B, the same points and some others measured another way; then each row and its match in B:
B (72 x 30):
[[-208 -277  228  101   26   36  112  124   -7  182 -157   26   96  115
   -21 -144 -140 -247   -7  281   60  -87  219   -7  150 -197 -205  238
    25  -11]
 [ -86  -70  435 -448  -78  250  152 -223  -36 -107  185 -277 -307  -16
   -23 -170 -117  231  354 -369 -476 -124   98  118   32  -20   45 -460
   205 -205]
 [-203    9 -362  -33  105   54 -123 -145 -242  -61  -21 -167 -243 -369
   156  -67  166   48  245 -150  -59  100 -275  135 -217  -67  120   16
    45  -64]
 [ -41 -142  168 -552  315   38  308  -75 -321  -17 -234 -366   -7   40
    57 -460   15   88  308 -122   64 -188    4  254 -360 -106   99  385
   -92 -174]
 [-127  -70   65  180 -148  100 -217 -109  244 -168 -336  108    7   89
    97  -32 -212 -222 -197  188  251  -19   27 -273   13   81   92 -194
   105   27]
 [-102 -208    8  -41   13   74  -52  -94  166 -103 -175   89   14  -31
    71  -87 -147  133    5  431   55  -78  202 -294  166   26 -199   54
  -269  194]
 [ -58   24   99 -349   44  173    5 -214   49 -114   82 -107 -493 -277
    58  -90  105  356  323 -133 -364 -121  -10  -42 -212   26  -24 -257
   -18   47]
 [ -31    3  595 -303  -68  110  187 -141   60   52  -55  -86 -253  144
  -156 -143 -181   31  162 -163 -412 -224  184   37  108  -90 -102 -355
   223 -164]
 [-300 -421 -152  414  -40  132 -156  134  210  -51 -177   77   97  -99
   140   19 -118 -205  -38  458  293  -46  206 -272  180   18 -130  146
   -36  146]
 [-118 -277   49  146  119  -72   97  -60  -40   71 -304   43  -40   55
   -93 -160  -87 -220  -75  221  113 -176  177    4   -3 -141  -50  130
     9   -1]
 [ -62 -195 -164 -263  279  166   90   86  -73 -124  -15 -241  -82 -292
   151 -150   -9  328  471    0    4 -180  103   96 -208  137 -211  331
  -195  -33]
 [ -97   64   72 -139   38  120   -7   90  -37    8  -58 -132   33  -91
    56  -23 -175   75  310  -51 -149  -51    4   51  144   36 -274   65
    33 -156]
 [ -19  277  -30  -72   25   74 -139  -87 -125  -22  -60   -5 -264 -121
   113  -44   -2 -129   57 -440  -32   94 -305  307 -487    0   77  -86
   271 -229]
 [ -89  336 -128  194  -62   63 -287   37   47   25 -125  131 -240 -209
   108  142  -22 -180   35 -223  -42  107 -288   96 -249   32  -99 -109
   274 -127]
 [-111   75  185  -19  -99   85  -99 -245  113  -92 -226  -14 -430  -72
   -16  -67   36 -116    3 -162 -124 -119 -101 -102 -204  -33  229 -433
   305  -60]
 [   0  138 -227   51   23 -124 -174 -296  -20 -124 -372  117  -21  -67
   -49    2 -153   23  -77  197  -33  -16 -100 -180  212   20  -48 -185
  -124   22]
 [-181 -146  171 -154  -62  444 -104  277  166 -206   64 -238  118  -17
   381 -123 -214  -31  266 -220  312   26   30   79 -343  241  -27  181
   177 -190]
 [-181   73  317  -54  -52  175   33  143   19  147   45 -117 -218  -97
    -8   13  -65  -85  317 -234 -313  -92    6  131   19  -75 -204 -104
   334 -210]
 [ -16  -56 -162 -128  114  -28  -15 -315 -103 -150 -164  -49 -211 -158
   -17 -119  -27  161   94   10 -117  -84  -23   -9  -44   11   48 -154
  -106    4]
 [-177  -46    4  -74  -68  296  -78  -43 -122 -143  265 -288 -208 -206
   146   -1  -97   18  352 -585 -207   72 -110  326 -153   88   89 -305
   381 -331]
 [-200  -85  183  111  -85  173  -81  154  234  113   29  120 -167 -121
    64   75  -66   -9  136  226 -150  -54  168 -163  116  -46 -345    6
    46   93]
 [ -92 -102  116  128  -35   47  -50  -65   56  -41 -227   35  -10   95
   -11  -74 -207 -233  -94    3  102  -72   73    7  -12   -7    4 -108
   175 -113]
 [-103  122  331 -397   77  159  108  130  -92  140   13 -130 -105  -13
   122 -206   -5   33  277 -133 -119  -16  -58  190 -283 -123 -188  270
    49 -124]
 [-177  -64   33  -63  -82   61  -59 -193 -163  -85 -160 -122  125  106
    76 -168 -172 -187  -50  -42   64  125 -108   40  106  -92  168 -118
   100 -155]
 [ -54  310  278   78 -197  330 -294  342  386   29   90  218 -125  -45
   247  195 -243 -100   77 -203   13   86  -47   37 -295  203 -408   -9
   274 -113]
 [-236 -216 -141  293   71    2  -62   72   30  169  -64  168 -215 -225
    42    8  109 -144   10  322    8  -21   82  -55  -64 -183 -213  213
   -37  164]
 [-173  -92   74 -277  -44  206  -96 -221  120 -157  -20  -51 -334 -173
   196 -177  129  199  103  130  -54    9  -37 -227 -239  -30  137 -137
  -105  188]
 [-159   92  159   91  -71   94 -114  142  169  218   38  253 -212 -124
    65   86  -14  -48   32  212 -187   57   40  -75   -9 -137 -405   87
     6  118]
 [-270  -94  -14   67   91   65   13  187  -72  262   19   22 -162 -244
    76  -32  138  -61  226  218 -126    5    3   39  -36 -232 -304  344
   -18   76]
 [ -33 -270 -376  262  112 -129 -111 -260   -2 -261 -504   38  177    5
   -44  -70 -265  -87 -150  340  314 -135  114 -209  239  120   52  -48
  -171   27]
 [ 108   44 -407   55  242  -97  -74 -107 -105 -194 -316  -38   82 -180
   -51   43 -273  161  203  -12   -4 -176   10   61  155  227 -245   27
  -139 -152]
 [-161  -96  186 -216   20  100   30  -76   71   19 -130  -25 -176  -74
    65 -166   37  109  135  253 -104  -91   77 -193  -16 -108  -94   50
  -121  134]
 [ -40 -245  -61 -154  138  -29   76 -297  -51  -81 -105   32 -205  -94
   -40 -174  -14  208   26  242 -119 -126  177  -84    9  -77  -56  -47
  -258  145]
 [ -93   80  -34 -151   90   45  -31   10  -77    7 -168  -52   -1  -95
    98  -99  -69   38  168   70  -10   -1  -78   14  -41  -24 -163  184
   -79  -41]
 [-209  -68  376 -179  -20  398    2  400  190   29   53 -182  -90  -56
   284 -128  -53  -75  340 -174  133  -83   55   90 -425   84 -159  292
   255 -143]
 [-201 -440   46  183   -6  -26   17 -194   -5  -21 -280  110   59  195
    27 -254 -101 -331 -348  373  329   -4  178 -107  -26 -190  171   68
   -57  116]
 [  22  -42  -65  -75   93  -56   22 -202 -212 -163 -323 -141  216  138
   -44 -162 -333 -103    0 -122  102  -55  -13  155  116   54   57  -63
    34 -273]
 [-190 -141  -11  -92   92   31   71   20 -179   83  -98 -115  106  -55
    56 -153  -67  -32  174  156  -28    6   26   54  137 -151 -158  248
   -85  -48]
 [  89 -100  317  -89   18   55   60   24  270 -101 -318   99  190  223
   -81  -56 -474  102   31  310   13 -280  385 -227  338  178 -412   -9
  -157  -15]
 [-262 -274 -103  269  -60  208 -166  140  131  -37   19   37   11 -127
   208   11  -97 -152   24  158  207   70   89  -60  -42   29 -113  118
    53   39]
 [-146  110  165   40 -201  202 -187 -110   89  -63   60   11 -279  -48
    98   29  -92 -153    0 -327 -138  101 -131   88 -176    6   96 -407
   364 -158]
 [ -80  -85 -196   72   13  -44 -131 -211  -19 -126 -287   85  126    8
    44  -74 -193  -37 -125  296  130   42   11 -169  200   -3  -42  -19
  -178   60]
 [-193 -339 -357  410  232   51  -29  363    5  135    8   53   35 -340
    70  115  -72  -36  280  267   90 -123  231  100   79   22 -533  491
   -97   28]
 [   8 -181 -697  203  502 -278   83  -62 -262   27 -317  -52 -156 -523
  -182   41   76  283  412  302 -170 -337  108   45  206   18 -401  341
  -340   59]
 [-220  -28  460  -98 -150  288   71   72   -3   68  168 -255 -271  -32
     3  -48 -104 -144  334 -493 -343  -83   23  249  -42  -63    7 -334
   543 -343]
 [ -76   13  198   60   53   64   62  238   14  123 -198  -57  158   60
   -56    6 -307 -152  220    2  -57 -166  137   95  238   19 -391  163
   154 -234]
 [-230 -412 -280  368  101    6  -73   12   59  -46 -263   31   -8 -165
    47  -41  -30 -159    2  377  239 -122  165 -160   84  -18  -53  160
   -63  114]
 [-122 -103 -303  112   74   38 -165 -152  -34 -115 -120   45 -178 -213
   144  -60   49  -30  -19   68  143   57  -97    2 -250    2   72   31
   -47   66]
 [-259 -226  158 -256   38  197   60   47  -12    3  -67 -176   15  -49
   192 -259   31   42  206  233   83  -18   61 -117  -60 -113  -27  268
  -116   71]
 [ -99 -179 -523  394   77  -13 -240   17    8 -212 -311   25  336 -127
    92  100 -338  -89   15  262  318    0   47 -116  337  215 -192  113
  -132  -61]
 [ -67   95  279 -337  170   45  160    7  -71  168 -133  -81 -396 -131
    -9 -211  174   74  269  -57 -222 -187  -31  101 -375 -167 -112  175
    46  -15]
 [-249   -6  319 -111 -128  267   24  -76  -51   45  238 -238 -527 -201
    22  -44  105  -68  336 -538 -431  -43  -96  235 -212 -126  155 -450
   530 -250]
 [-200  -37  333  -28 -114  227  -29   58  157    9  -74  -99 -241  -38
    56  -53  -47 -128  184 -135 -114 -126   31  -49  -85  -19    4 -186
   330 -113]
 [ -87   61   79 -205    5   69   21 -453 -192 -117   33 -206 -657 -219
   -75 -136  174   30  182 -580 -414  -75 -209  246 -360 -101  405 -609
   394 -213]
 [-361 -306  287  106 -142  247  -36  165  205  159   91   73 -175  -66
   159  -80   70 -163   33  325   -5   18  177 -182  -29 -203 -141  108
    67  177]
 [  23   26  -90 -233  356  174  116  381  -47   56   75 -182 -126 -366
   128  -12  -44  338  651 -174 -140 -244  100  296 -294  178 -566  520
   -91 -154]
 [ 123  225 -204  -64  157 -281  -29 -409 -242  -82 -503   38  -46   16
  -200  -94 -171  -27  -74   -8 -104  -97 -160   44  133  -38   30 -186
   -62 -141]
 [ -83   71  207  -71  -70  127  -72  167   62   78  -60  112  274  156
   133  -33 -331  -84  -15  164   58  114   73   12  145  -16 -387  226
   -77  -68]
 [-220  344  264  133 -260   53 -234  106  163  223 -212  226    6   57
    51  103 -122 -305  -94  223 -115  159 -163 -229  256 -175 -266  -60
   176    3]
 [  41 -417 -127  187   61   -6  -55 -205  161 -309 -349  112  206  168
   -11 -102 -411  -36 -235  326  352 -168  341 -186  166  199  -41  -70
  -205   53]
 [-212 -286   50 -118   49  191   79 -110 -166 -118    5 -325 -186 -105
    91 -231   13  -79  233 -308    6  -75  -11  208 -253  -39  274 -103
   251 -209]
 [ -16  -73 -142   10   31  -15  -96 -225   25 -182 -263   32   54   -6
     9  -57 -233   55  -32  179   53  -53   63 -135  183   85  -58 -120
  -142    7]
 [ -17 -156  239  241  -98   49  -79   25  322   -9 -220  309   60  208
   -32   25 -368 -179 -250  328  124 -120  325 -188  159   49 -310  -67
   -12   69]
 [-114   10  330 -247   88  190  109  161   69  107  -19 -123 -305 -139
    53 -123   50   66  362 -120 -190 -204   59   88 -280  -44 -196  121
   153  -79]
 [ -62 -209 -218  308   28   24 -155    0   63  -87 -143  183  166   28
    93   18 -289 -168 -188  203  286   53  123   16   28   80 -190  122
   -87    0]
 [-188 -292 -257   -8  142   17   13 -104 -185  -17  -38  -46   16 -157
   108 -166   12   45   76  247   70   56   48   31   11 -126  -66  246
  -233   91]
 [-156 -392 -246 -100  219  -19  100 -246 -149  -84 -119 -115 -187 -236
    19 -224  126  197  154  309  -24 -135  130  -84  -17 -121   28  127
  -289  176]
 [ -65 -156 -227   48   66   33 -121 -178   12 -208 -258   -1   14  -66
   104 -105 -132   -4  -42  161  219  -27   13 -108  -50   82   54   -3
  -115   31]
 [ -32 -124 -298  104   99  -81 -100 -197  -47 -123 -291  101  112  -45
    11  -57 -187   17  -91  315  131   -8   48 -120  177   20 -112   65
  -250   69]
 [ -64  289  284  -68 -108  224  -82   52    8   20  101 -114 -329  -97
    37   71 -124 -114  259 -661 -302  -15 -171  332 -262   62  -47 -350
   544 -388]
 [ -49    6  139 -127   69  178  -33   53   68 -118 -197 -129 -138  -30
   142 -152  -83  -84  143 -229  175 -129  -41  108 -439  117   57   64
   199 -173]
 [   8 -260   12  -12  -26  -23  -51 -317   67 -217 -281  154  189  258
    21 -191 -336  -49 -341  335  250    7  197 -168  127   27   29  -93
  -246   91]]
Rows of B count from 0, top down.

[ -18   69   38  173  -51 -232  199    2  185  -36  360  -74 -179   10
 -116   49   97   74  139  271  103  -57   59   76  182  -25  340 -153
 -229  123]  23
[  67  -65   -6  -92  149  234  132   67   27  183  170  160 -106 -140
  174  167  164  -31   91  175  122   70  -68   35   76  216  172 -259
  -13   18]  35
[  32  216  378 -317 -318 -398  -50 -219 -285 -409  392 -127 -114 -265
 -194  -11 -195  113  302 -119  286 -121 -162  -76 -107  248  107 -449
 -446  -64]  60
[  27 -179   -9 -156  205  208   36  111 -111  270   94   31 -204 -149
  220  214   11  -61   38   20   27  184 -237  139  -57  167  116 -300
   61  -19]  9
[-138 -250  181   34 -153 -337 -180  222 -274   18  407 -218 -123 -140
  137  165 -209   45   32  214   88   12 -165  213  -68  278  382 -229
 -161   98]  56
[ 114   23 -119 -203  127  162 -155  -10   69  103  -32  109   11    0
    3   50  -69 -153  117 -103  106  234 -231   -4   -1   60 -175   -4
  198  -21]  63
[ 150  121 -150   92    4  -29    2  -77  361   48  154  -31  -65  205
 -284  111   39 -100  142   57  134  146  -84   13  203   -1   36  -35
   51   67]  37
[  48   -8  -92 -136  191  101   33   22   18  135  -53  227   -1   -2
  218   31  127  -89  107   57  -36  116  -36  -21  -70   40  -43  -24
  107  -19]  51
[  53 -266 -267  102  267 -217   49  300  -10  439  -32  149 -107   82
  584  117  399 -151 -128  385 -201 -105  172   50 -162  110  287   24
  176  203]  12
[ -32   30 -112  175 -143 -219   10   -5  289  -16 -142  -58  117   73
  -85  103  142  -98  129 -120 -188   74  387  -72  188  -75 -312   69
   51 -144]  49
[ -26  163   58 -151  114   55  307 -149   23 -130  -52  129 -169  -69
  -60 -122  110   88  238  -61 -106   -6  -67   -7  -58 -176  -37 -202
 -109  -60]  8
[ -89  -37  268 -226 -229 -251 -168 -181 -409 -276  -16 -138  -77  219
 -216   70 -332  108  257 -295 -219  146 -430  133 -446  275  -46 -452
 -119 -181]  43
[  27   89  124 -268   10  -15   87 -128 -153 -125    8   84 -110 -115
    1  -16   11   36  215 -121   -8    5 -150  -26 -152   92  -45 -305
 -108  -82]  46
[ -46   68  101 -197  112   31  100  -46  -84  -57  136   82 -142 -178
   61  -53  -72   35  175   -5   73  105 -177   51  -48  -84   47 -144
 -102  -21]  52
[  56  136   29   11  -63 -159  165 -116   88 -171  113   16 -132  194
 -244  -65  105   86  213  133  -26 -113 -133   17  -53   65  208 -241
 -121  101]  65
[-116 -138   16  -43   88  333 -103  129   62  116  130  -14   -8 -178
   -9  147 -248  -48  103  -33  114  381 -225  178  197    3  -81  -22
  137  -90]  7
[  57  -14 -166  -34  -12 -127 -137  -60  125   40 -271  -97   -3  251
 -167   65  -46 -140  118 -298 -243  195 -104   26 -113  -54 -328  -11
  235 -101]  55
[ 121   27  -78 -264  272   57  100  -19 -117  101  -36  209 -188   35
  187  -94  144  -38  103   95  -32  -23 -298   14 -270   31  150 -170
   83  119]  25
[  11   48 -121   97  -57 -218   45  -12  215    4 -122   63   93   98
   36   43  217  -94  126  -15 -174    2  331  -95   81  -38 -200   59
   45  -72]  19
[-118   -9    8   77  -57  174   43   46  186 -104    0  -11   46  -39
 -224  -20  -77   36  181  -11  -42  137  -53   95  213  -60 -113   -9
   87  -57]  1
[ -73 -120   50 -152  130  148  -15  112 -180   96   43  290   75 -105
  377   52   48  -28  105  163  -26  121  -37   26 -121  188   44  -68
   49  -46]  14
[  67   76  -97  -17 -136  -42  -52  -89  199 -144 -216  -37   80  175
 -314   -9   52  -59  199 -191 -146   24  -18  -56   31   55 -281  -79
  162  -67]  10
[ 241  203 -238  -40   94  114   96  -29  428  -22   29   18 -109    9
 -334 -132  194  -91  142   86  217 -124 -150  -74  249  -86   21   -4
  155  216]  48
[  79   47  -45  -91  -50 -162  -73   -7   -6  -52  -39  230  166  106
  153   -5  199  -79  143  122  -37  -79  132 -143 -112  250  -42  -20
   38   15]  47
[ -57   35  113  -29 -164 -186   20  -16  -43 -195   88   28   48  -56
  -37  -23   32   56  193   53  -21  -85   77  -27    1  132    9 -143
 -116  -28]  67
[ -70   33   87  -95  102  -24  129  -56  -28   25  174  -14 -202 -121
   38   66  -88   25  154  -42   18  206 -120  112   -1 -134   51 -166
 -134  -71]  44
[ -92 -152   61  193 -179 -227  -52  116   89   85  277 -231  -61  -83
  -28  298  -61  -25   67   49   30  138  149  122  208  132   85 -163
 -122  -60]  36
[-185  -60  165 -153   30  105  -34   54 -146  -39  128   27  -11 -321
  129   33 -238   23  158  -86   54  259  -98  119   45  -67 -109  -57
  -52 -149]  62
[-114   -1   52  -18   63   39  136   51   14   -7   78  171   16 -160
  188  -14   92   32  147  136  -24   54  124   19   70  -33   26  -28
  -61  -42]  4
[ -20  216  121 -137   77 -133  241 -231  -18 -144  146   44 -234   20
 -106  -72  -31   90  252  -58  -10  103 -154   36 -101 -198   81 -216
 -242  -47]  34
[-156 -119   51  135  -65   71  121  169   93  -27  116  -29   -8 -182
   -3   37   58   73  112  184  -30  -27   96  110  214   50  104 -100
  -26   16]  71
[  68   30 -147  -61  153   82  -90   -9  184  175   34   79  -10   48
   38  119  -60 -160  102  -64   70  334  -87   26   88  -78 -156   84
  147  -59]  17
[ -28  -40 -127  179    8   -1   76  112  255   58   11   51   34   81
  -30   24  166  -34   90  195  -67    2  129   35  174    1   45   50
   95   58]  41
[ -35  219   -5   97  -69 -213  270 -166  265 -166  -13   16  -52   37
 -174  -53  181   39  238  -48 -125  -21  282  -72  139 -228 -121  -50
 -163  -82]  16
